Here is a tiny trained network, its code and every weight. The questions are about switching its units off for an input and a class, where a switched-off unit gives its printed mean instead of its output.

import numpy as np


def w(rows, s, z=0):
    codes = np.array(rows[::2]) - 128.0
    scale = np.full(codes.shape[1], s)
    scale[-1] = z or s
    return codes * scale


def norm(h):
    return h / np.sqrt((h * h).mean(-1, keepdims=True) + 1e-5)


def f(y):
    return y / 2 * (1 + np.tanh(0.7978845608 * (y + 0.044715 * y**3)))


def log_softmax(a):
    a = a - a.max(-1, keepdims=True)
    return a - np.log(np.exp(a).sum(-1, keepdims=True))


def net(x, mask):
    res = np.array(x, float).reshape(1, 8) / 4 @ E
    u = 0
    for l in range(3):
        y = f(norm(res) @ A[l][:, :-1].T + A[l][:, -1])
        res = res + np.where(mask[u : u + 12], y, B[l][:, -1]) @ B[l][:, :-1]
        u += 12
    return log_softmax(norm(res)[-1] @ U[:, :-1].T + U[:, -1])


A, B = {}, {}
E = w([
[2,121,77,181,60],'x0',
[194,98,76,142,101],'x1',
[133,101,103,125,102],'x2',
[27,109,138,209,232],'x3',
[93,93,222,74,125],'x4',
[150,154,62,153,107],'x5',
[161,222,197,166,63],'x6',
[146,80,178,212,128],'x7',
],0.0057)
A[0] = w([
[166,103,164,103,77,113],'0.n1',
[184,86,97,112,115,77],'0.n2',
[147,59,205,54,166,36],'0.n3',
[102,110,120,56,99,103],'0.n4',
[165,247,180,165,181,69],'0.n5',
[178,24,148,164,176,71],'0.n6',
[98,95,201,61,21,73],'0.n7',
[244,31,122,89,202,108],'0.n8',
[163,71,105,135,189,88],'0.n9',
[183,116,78,107,104,142],'0.n10',
[131,210,2,62,168,2],'0.n11',
[118,135,142,187,48,81],'0.n12',
],0.0081,0.0024)
B[0] = w([
[149,147,173,96,52,161],'0.n1',
[192,128,121,143,119,146],'0.n2',
[83,96,109,20,116,209],'0.n3',
[150,214,85,182,77,156],'0.n4',
[118,245,123,220,120,198],'0.n5',
[119,104,214,63,118,180],'0.n6',
[91,225,201,126,180,202],'0.n7',
[178,108,191,76,218,253],'0.n8',
[110,144,161,82,157,165],'0.n9',
[182,86,110,114,104,177],'0.n10',
[77,126,15,60,148,200],'0.n11',
[119,94,175,37,178,161],'0.n12',
],0.012,0.0037)
A[1] = w([
[186,72,161,102,103,201],'1.n1',
[106,143,206,88,9,159],'1.n2',
[155,165,143,133,79,38],'1.n3',
[133,187,119,93,111,122],'1.n4',
[144,107,134,125,180,62],'1.n5',
[161,101,87,153,183,95],'1.n6',
[239,132,142,173,134,182],'1.n7',
[113,163,90,67,132,121],'1.n8',
[115,155,95,93,135,109],'1.n9',
[140,111,113,117,135,148],'1.n10',
[124,118,51,59,82,7],'1.n11',
[80,115,122,113,123,149],'1.n12',
],0.012,0.0019)
B[1] = w([
[49,92,86,29,100,206],'1.n1',
[125,194,69,120,251,254],'1.n2',
[143,164,143,100,112,151],'1.n3',
[195,167,127,133,168,202],'1.n4',
[105,137,109,74,149,156],'1.n5',
[123,193,142,142,160,158],'1.n6',
[39,136,122,76,10,197],'1.n7',
[233,125,121,131,166,217],'1.n8',
[179,135,128,119,173,176],'1.n9',
[159,120,137,129,144,141],'1.n10',
[188,50,59,159,140,207],'1.n11',
[156,134,113,195,175,172],'1.n12',
],0.014,0.0044)
A[2] = w([
[12,104,80,162,184,197],'2.n1',
[97,95,82,53,122,189],'2.n2',
[50,171,119,105,147,158],'2.n3',
[96,142,93,116,126,82],'2.n4',
[15,101,145,195,148,169],'2.n5',
[146,152,178,106,9,159],'2.n6',
[104,90,35,129,129,2],'2.n7',
[112,157,130,117,152,72],'2.n8',
[48,82,80,141,85,172],'2.n9',
[191,129,124,93,68,181],'2.n10',
[43,67,112,209,218,213],'2.n11',
[169,96,66,91,122,48],'2.n12',
],0.011,0.0019)
B[2] = w([
[200,92,192,123,136,228],'2.n1',
[100,91,70,77,105,202],'2.n2',
[190,129,93,105,154,205],'2.n3',
[134,135,126,116,163,133],'2.n4',
[175,79,159,135,53,210],'2.n5',
[59,144,83,238,102,151],'2.n6',
[132,118,61,156,147,154],'2.n7',
[144,152,98,111,144,157],'2.n8',
[190,190,77,95,88,154],'2.n9',
[7,90,137,181,148,164],'2.n10',
[170,95,193,102,18,253],'2.n11',
[98,70,120,174,161,180],'2.n12',
],0.016,0.0062)
U = w([
[41,127,75,91,65,122],'0',
[112,113,191,175,183,14],'1',
[107,74,153,12,167,171],'2',
[75,200,138,221,53,100],'3',
[167,68,24,171,175,175],'4',
[77,97,169,183,160,2],'5',
[216,79,204,158,29,159],'6',
[153,248,124,113,211,173],'7',
],0.013,0.0079)

Each question gives the input, the list of numbers given to net, and the class t.
The units are the neurons (one row each of A and B). Each row of codes is followed by its name. A weight is (code - 128) times the scale printed after its matrix; where a second scale follows, it is the last column's (A, B and U).
mask holds one flag per neuron, layer by layer. A switched-off neuron (its flag False) gives its mean, the last column of its row in B, instead of its output. The means were averaged over made-up inputs and are rounded, as every weight is.
A unit's drop is (log p(t) with every unit on - log p(t) with that unit switched off) / (log p(t) with every unit on - log p(t) with every unit switched off).
The circuit of an input: a set's keep is (log p(t) with only the set's units on - log p(t) with every unit switched off) / (log p(t) with every unit on - log p(t) with every unit switched off). Starting from the 12 units with the biggest drops (on a tie, the unit counted first), units are removed one at a time, each time the one whose removal leaves the highest keep (on an exact tie, the one counted first), for as long as the keep stays at least 0.8.
circuit, biggest first: the units of the circuit, biggest drop first
most important unit: the unit with the biggest drop
top k neurons: the k neurons with the biggest drops, biggest first
top k neurons in layer l: the k neurons of layer l with the biggest drops, biggest first
drop when u is switched off: that unit's drop, to one decimal
input [3,2,-6,-7,2,8,4,-3], class 7: top 2 neurons in layer 1 => (1.n2 1.n4)
input [3,3,-4,-1,4,-2,-4,-3], class 4: circuit, biggest first => (1.n11 0.n8)
input [-1,1,-7,-1,-6,-5,1,0], class 3: circuit, biggest first => (1.n2 1.n7 0.n3 2.n6)
input [4,8,4,-5,6,4,-1,4], class 0: top 2 neurons => (1.n7 0.n2)
input [4,2,-2,-4,4,-8,-2,1], class 7: most important unit => 0.n7
input [-5,1,7,-3,-1,1,2,0], class 0: top 2 neurons => (1.n7 2.n6)
input [-7,5,0,-7,-2,-3,6,-3], class 0: top 2 neurons in layer 1 => (1.n1 1.n7)
input [3,4,3,2,-4,2,-6,5], class 6: top 3 neurons in layer 2 => (2.n11 2.n1 2.n5)
input [-1,1,-3,1,5,8,5,5], class 3: top 2 neurons => (0.n5 0.n3)
input [-4,-4,1,-1,1,2,0,-3], class 7: top 2 neurons => (0.n5 1.n4)
input [-2,2,6,7,7,7,-5,-6], class 4: top 2 neurons in layer 0 => (0.n7 0.n11)
input [-3,-1,8,-7,0,-8,4,2], class 7: top 2 neurons => (1.n2 0.n7)
input [-3,-3,-4,5,-5,-5,-5,-8], class 4: top 2 neurons => (0.n11 0.n7)
input [-3,3,8,3,-3,0,-7,1], class 2: most important unit => 0.n8
input [6,8,2,-3,4,-4,2,-6], class 7: drop when 0.n7 is switched off => 0.3
input [5,4,-4,-4,-1,6,4,5], class 0: drop when 2.n3 is switched off => -0.1
input [-3,-3,-7,-5,-4,7,-7,-4], class 4: drop when 1.n11 is switched off => 0.1
input [5,6,8,8,-7,-8,1,4], class 6: drop when 2.n12 is switched off => 0.0
